Here is a tiny trained network, its code and every weight. The questions are about switching its units off for an input and a target symbol, where a switched-off unit gives its printed mean instead of its output.

import numpy as np


def w(rows, s, z=0):
    codes = np.array(rows[::2]) - 128.0
    scale = np.full(codes.shape[1], s)
    scale[-1] = z or s
    return codes * scale


def f(y):
    return np.maximum(y, 0)


def softmax(a):
    e = np.exp(a - a.max(-1, keepdims=True))
    return e / e.sum(-1, keepdims=True)


def log_softmax(a):
    a = a - a.max(-1, keepdims=True)
    return a - np.log(np.exp(a).sum(-1, keepdims=True))


def net(x, mask):
    ids = ['ΓΔΘΞΣαψ'.index(c) for c in x.split()]
    T = len(ids)
    res = E[ids] + P[:T]
    u = 0
    for l in range(2):
        r = res
        for j in range(2):
            rows = slice(2 * j, 2 * j + 2)
            q, k, v = (r @ M[l][rows].T for M in (Q, K, V))
            z = softmax(np.where(np.tri(T) > 0, q @ k.T / 2**0.5, -1e9)) @ v
            o = O[l][rows]
            res = res + np.where(mask[u + j], z, o[:, -1]) @ o[:, :-1]
        u += 2
        y = f(res @ A[l][:, :-1].T + A[l][:, -1])
        res = res + np.where(mask[u : u + 16], y, B[l][:, -1]) @ B[l][:, :-1]
        u += 16
    return log_softmax(res[-1] @ U[:, :-1].T + U[:, -1])


Q, K, V, O, A, B = {}, {}, {}, {}, {}, {}
E = w([
[88,203,90,135,225,157,169,156],'Γ',
[166,60,46,3,123,151,100,100],'Δ',
[94,211,165,107,97,54,192,128],'Θ',
[107,122,142,94,82,214,112,78],'Ξ',
[184,73,135,141,148,114,75,120],'Σ',
[117,240,194,176,124,180,172,190],'α',
[55,169,175,88,157,84,134,73],'ψ',
],0.016)
P = w([
[253,213,105,218,97,136,99,61],'0',
[130,87,121,204,93,136,105,171],'1',
[127,76,162,82,117,130,179,134],'2',
[254,178,147,131,80,147,197,108],'3',
[127,96,107,199,82,135,102,164],'4',
[125,79,163,82,117,132,179,138],'5',
[252,181,139,121,82,146,197,123],'6',
[120,94,109,197,81,148,103,163],'7',
[121,78,168,81,133,133,184,142],'8',
[252,185,154,132,80,143,200,124],'9',
[121,98,112,188,83,142,91,159],'10',
[122,86,165,76,126,127,181,149],'11',
],0.0091)
Q[0] = w([
[105,84,73,116,244,20,81,184],'0.h1',
[8,22,44,96,218,85,38,186],'0.h1',
[89,127,15,81,109,133,123,163],'0.h2',
[74,182,91,175,179,177,189,39],'0.h2',
],0.018)
K[0] = w([
[74,125,172,173,185,93,112,112],'0.h1',
[96,137,142,183,200,2,121,113],'0.h1',
[154,157,121,164,88,61,134,89],'0.h2',
[134,148,116,119,71,195,132,78],'0.h2',
],0.025)
V[0] = w([
[110,48,92,121,105,223,176,105],'0.h1',
[89,149,142,166,65,60,131,191],'0.h1',
[118,219,189,100,118,99,21,164],'0.h2',
[7,197,90,79,8,184,163,82],'0.h2',
],0.0017)
O[0] = w([
[100,147,164,81,49,140,110,186,164],'0.h1',
[149,164,142,186,75,135,174,215,15],'0.h1',
[164,198,179,71,129,88,124,119,110],'0.h2',
[75,105,158,139,120,2,170,123,254],'0.h2',
],0.00098,0.00075)
A[0] = w([
[23,75,185,146,107,120,65,119,136],'0.n1',
[43,21,166,85,113,185,168,133,3],'0.n2',
[135,83,86,197,55,143,39,115,133],'0.n3',
[166,177,137,221,74,152,41,126,16],'0.n4',
[65,2,221,163,143,90,93,131,160],'0.n5',
[32,103,131,217,43,104,153,225,38],'0.n6',
[99,120,144,160,186,55,18,60,105],'0.n7',
[7,149,53,122,198,51,177,149,136],'0.n8',
[126,113,173,10,231,153,136,124,4],'0.n9',
[141,157,105,204,161,132,67,100,40],'0.n10',
[63,54,97,31,153,45,148,122,63],'0.n11',
[134,64,229,67,183,59,223,170,82],'0.n12',
[50,102,50,108,162,131,101,241,104],'0.n13',
[109,118,9,158,111,128,73,138,121],'0.n14',
[99,218,108,112,48,103,38,96,63],'0.n15',
[188,88,118,205,92,115,118,192,81],'0.n16',
],0.0079,0.0037)
B[0] = w([
[147,167,191,199,95,115,110,180,189],'0.n1',
[149,155,101,71,4,50,95,124,176],'0.n2',
[131,159,168,91,160,219,147,189,189],'0.n3',
[101,92,33,120,124,131,188,115,165],'0.n4',
[176,73,183,172,185,87,153,199,200],'0.n5',
[144,168,142,101,23,164,64,106,165],'0.n6',
[106,77,153,138,145,173,47,53,179],'0.n7',
[147,40,133,46,71,45,96,116,254],'0.n8',
[123,173,145,245,95,89,92,113,202],'0.n9',
[171,76,88,153,102,124,68,128,146],'0.n10',
[14,207,155,170,177,182,192,152,224],'0.n11',
[130,102,70,102,158,215,105,170,235],'0.n12',
[56,83,132,90,106,65,152,91,177],'0.n13',
[164,123,164,78,165,105,154,169,178],'0.n14',
[160,117,137,153,162,155,211,106,166],'0.n15',
[59,137,78,83,133,81,137,86,162],'0.n16',
],0.013,0.0045)
Q[1] = w([
[3,84,120,170,56,153,63,211],'1.h1',
[78,94,167,113,104,157,84,229],'1.h1',
[71,45,214,134,86,101,103,233],'1.h2',
[56,139,77,125,109,134,61,128],'1.h2',
],0.019)
K[1] = w([
[17,107,178,55,79,126,143,196],'1.h1',
[76,124,135,79,115,174,152,203],'1.h1',
[109,91,249,142,65,49,154,152],'1.h2',
[43,180,124,107,98,118,127,167],'1.h2',
],0.019)
V[1] = w([
[147,172,225,101,144,107,208,25],'1.h1',
[175,176,114,160,136,45,221,210],'1.h1',
[76,57,60,245,69,164,216,119],'1.h2',
[147,173,70,183,142,31,46,169],'1.h2',
],0.011)
O[1] = w([
[157,33,68,255,69,120,173,161,162],'1.h1',
[169,203,131,191,183,74,19,148,13],'1.h1',
[95,116,31,166,193,165,85,206,20],'1.h2',
[140,141,179,139,247,157,230,40,2],'1.h2',
],0.0052,0.0033)
A[1] = w([
[130,85,124,158,170,139,75,42,8],'1.n1',
[177,200,49,160,100,139,177,102,61],'1.n2',
[67,214,2,151,74,108,125,102,67],'1.n3',
[123,109,226,180,126,217,111,184,58],'1.n4',
[100,123,108,69,165,22,63,63,87],'1.n5',
[127,139,163,166,228,184,50,187,43],'1.n6',
[57,110,141,136,182,125,73,142,61],'1.n7',
[247,156,77,112,88,67,116,128,132],'1.n8',
[67,141,49,128,133,28,114,89,56],'1.n9',
[183,179,115,130,198,97,130,18,60],'1.n10',
[111,161,131,51,152,207,166,133,98],'1.n11',
[98,117,213,218,138,86,105,159,99],'1.n12',
[137,66,119,150,233,170,141,207,120],'1.n13',
[159,185,72,218,114,79,68,98,2],'1.n14',
[109,105,29,145,203,156,149,82,118],'1.n15',
[123,56,69,114,125,66,176,85,76],'1.n16',
],0.0081,0.0033)
B[1] = w([
[98,159,81,101,109,104,181,180,146],'1.n1',
[119,64,193,106,140,127,138,128,193],'1.n2',
[150,145,2,162,165,143,108,21,227],'1.n3',
[164,179,161,192,190,121,100,168,237],'1.n4',
[119,85,93,213,81,170,217,140,212],'1.n5',
[204,70,132,113,160,116,177,72,190],'1.n6',
[129,49,191,147,72,169,126,89,189],'1.n7',
[22,217,179,173,122,133,146,51,226],'1.n8',
[210,141,128,137,107,198,118,116,190],'1.n9',
[151,171,120,159,92,175,62,230,148],'1.n10',
[116,119,78,145,122,29,76,222,254],'1.n11',
[22,131,134,79,126,181,100,102,246],'1.n12',
[157,149,87,107,125,123,72,19,201],'1.n13',
[93,54,233,45,144,134,119,201,177],'1.n14',
[124,157,221,111,95,64,124,176,170],'1.n15',
[142,151,113,173,188,164,245,170,216],'1.n16',
],0.0099,0.0061)
U = w([
[139,77,60,156,101,195,183,170,126],'Γ',
[88,71,41,39,109,111,119,187,189],'Δ',
[149,167,104,85,22,136,136,85,152],'Θ',
[182,182,91,180,126,202,95,226,191],'Ξ',
[176,84,84,100,146,167,105,114,207],'Σ',
[89,129,4,161,111,211,79,130,108],'α',
[24,66,105,161,147,213,88,160,10],'ψ',
],0.0039,0.0013)

Each question gives the input, a string of symbols that net reads in full, and the target symbol t.
The units are the heads (2 rows each of Q, K, V and O) and the neurons (one row each of A and B). Each row of codes is followed by its name. A weight is (code - 128) times the scale printed after its matrix; where a second scale follows, it is the last column's (O, A, B and U).
mask holds one flag per unit, layer by layer, with each layer's heads first. A switched-off unit (its flag False) gives its mean, the last column of its rows in O or B, instead of its output. The means were averaged over made-up inputs and are rounded, as every weight is.
A unit's drop is (log p(t) with every unit on - log p(t) with that unit switched off) / (log p(t) with every unit on - log p(t) with every unit switched off).
The circuit of an input: a set's keep is (log p(t) with only the set's units on - log p(t) with every unit switched off) / (log p(t) with every unit on - log p(t) with every unit switched off). Starting from the 12 units with the biggest drops (on a tie, the unit counted first), units are removed one at a time, each time the one whose removal leaves the highest keep (on an exact tie, the one counted first), for as long as the keep stays at least 0.8.
units of the circuit, in order: the units of the circuit, biggest drop first
k most important neurons: the k neurons with the biggest drops, biggest first
top k neurons in layer l: the k neurons of layer l with the biggest drops, biggest first
which heads matter: for each layer, one digit per head in row order, 1 if its drop is at least 0.15 and else 0, layers parted by /
input Σ ψ ψ Δ Γ Δ Γ, target Δ: which heads matter => 00 / 10
input α Δ Σ Ξ, target Σ: 4 most important neurons => (0.n4; 1.n6; 0.n8; 1.n13)
input Σ Ξ α α, target Δ: top neuron in layer 1 => (1.n11)
input ψ Γ ψ Θ, target Γ: units of the circuit, in order => (1.h1; 0.n7; 1.n16)
input Δ Θ Γ Δ Δ α Γ Γ α, target Ξ: units of the circuit, in order => (1.n4; 0.n8)
input Ξ ψ Ξ ψ α ψ Γ, target α: units of the circuit, in order => (1.h2; 1.n3; 0.n4; 0.n15)
input ψ ψ Θ Σ Σ ψ Σ Σ Σ ψ, target Γ: units of the circuit, in order => (1.h1; 0.n7; 1.n16; 0.n15)
input Ξ Ξ Ξ Δ Γ Σ ψ ψ α ψ, target α: 2 most important neurons => (1.n3; 0.n4)
input Δ Σ ψ Θ ψ Θ, target Δ: 3 most important neurons => (0.n12; 1.n11; 0.n8)
input Γ Δ Σ ψ Ξ Δ Θ Γ Δ Γ, target Ξ: units of the circuit, in order => (1.n10; 1.h2; 1.h1; 0.n10)
input Σ Ξ ψ Θ Ξ ψ ψ, target Δ: units of the circuit, in order => (1.h1; 0.n7; 1.n11; 0.n10)
input ψ Δ ψ ψ, target Γ: units of the circuit, in order => (1.h1; 0.n7; 1.n16)
input ψ Ξ Δ ψ Σ Σ ψ Ξ, target Ξ: units of the circuit, in order => (0.n3; 1.n4; 0.n1)
input α α Δ Δ ψ ψ Γ, target Σ: 2 most important neurons => (0.n4; 1.n6)
input Σ ψ α Δ ψ Σ ψ Σ Δ Θ Δ, target Δ: 2 most important neurons => (1.n11; 0.n3)
input Δ α Σ Σ Γ Θ Σ, target Θ: top 2 neurons in layer 0 => (0.n14; 0.n3)
input Ξ ψ Γ Γ Θ, target Θ: 2 most important neurons => (0.n6; 0.n8)
input Ξ ψ Γ Θ Γ α Ξ Δ ψ Ξ, target α: top 2 neurons in layer 0 => (0.n4; 0.n15)
input Γ ψ Γ ψ Ξ Σ α Δ Δ Θ, target Ξ: 2 most important neurons => (1.n10; 0.n10)
input Θ ψ Γ Δ Γ Δ Δ Γ Ξ Ξ, target ψ: 3 most important neurons => (1.n14; 0.n15; 0.n12)
input Ξ Θ Θ ψ Σ Δ α α Ξ, target Θ: 3 most important neurons => (0.n2; 0.n12; 0.n11)
input α Γ Σ, target Σ: most important neuron => (0.n5)
input ψ ψ Γ α Δ Δ α Δ Ξ α, target Γ: top 2 neurons in layer 0 => (0.n7; 0.n4)
input Δ ψ ψ Δ Γ Δ Γ, target Θ: which heads matter => 00 / 01
input ψ Δ α Ξ Σ Δ Σ Γ Σ, target Σ: top 2 neurons in layer 1 => (1.n13; 1.n6)
input α Ξ α Δ, target Σ: top 3 neurons in layer 1 => (1.n6; 1.n13; 1.n14)
input ψ Δ Δ ψ Σ Θ, target Δ: 4 most important neurons => (0.n12; 0.n8; 1.n11; 0.n9)
input Γ Ξ ψ Γ α Γ Δ α ψ Ξ, target Ξ: 3 most important neurons => (1.n10; 0.n10; 0.n8)
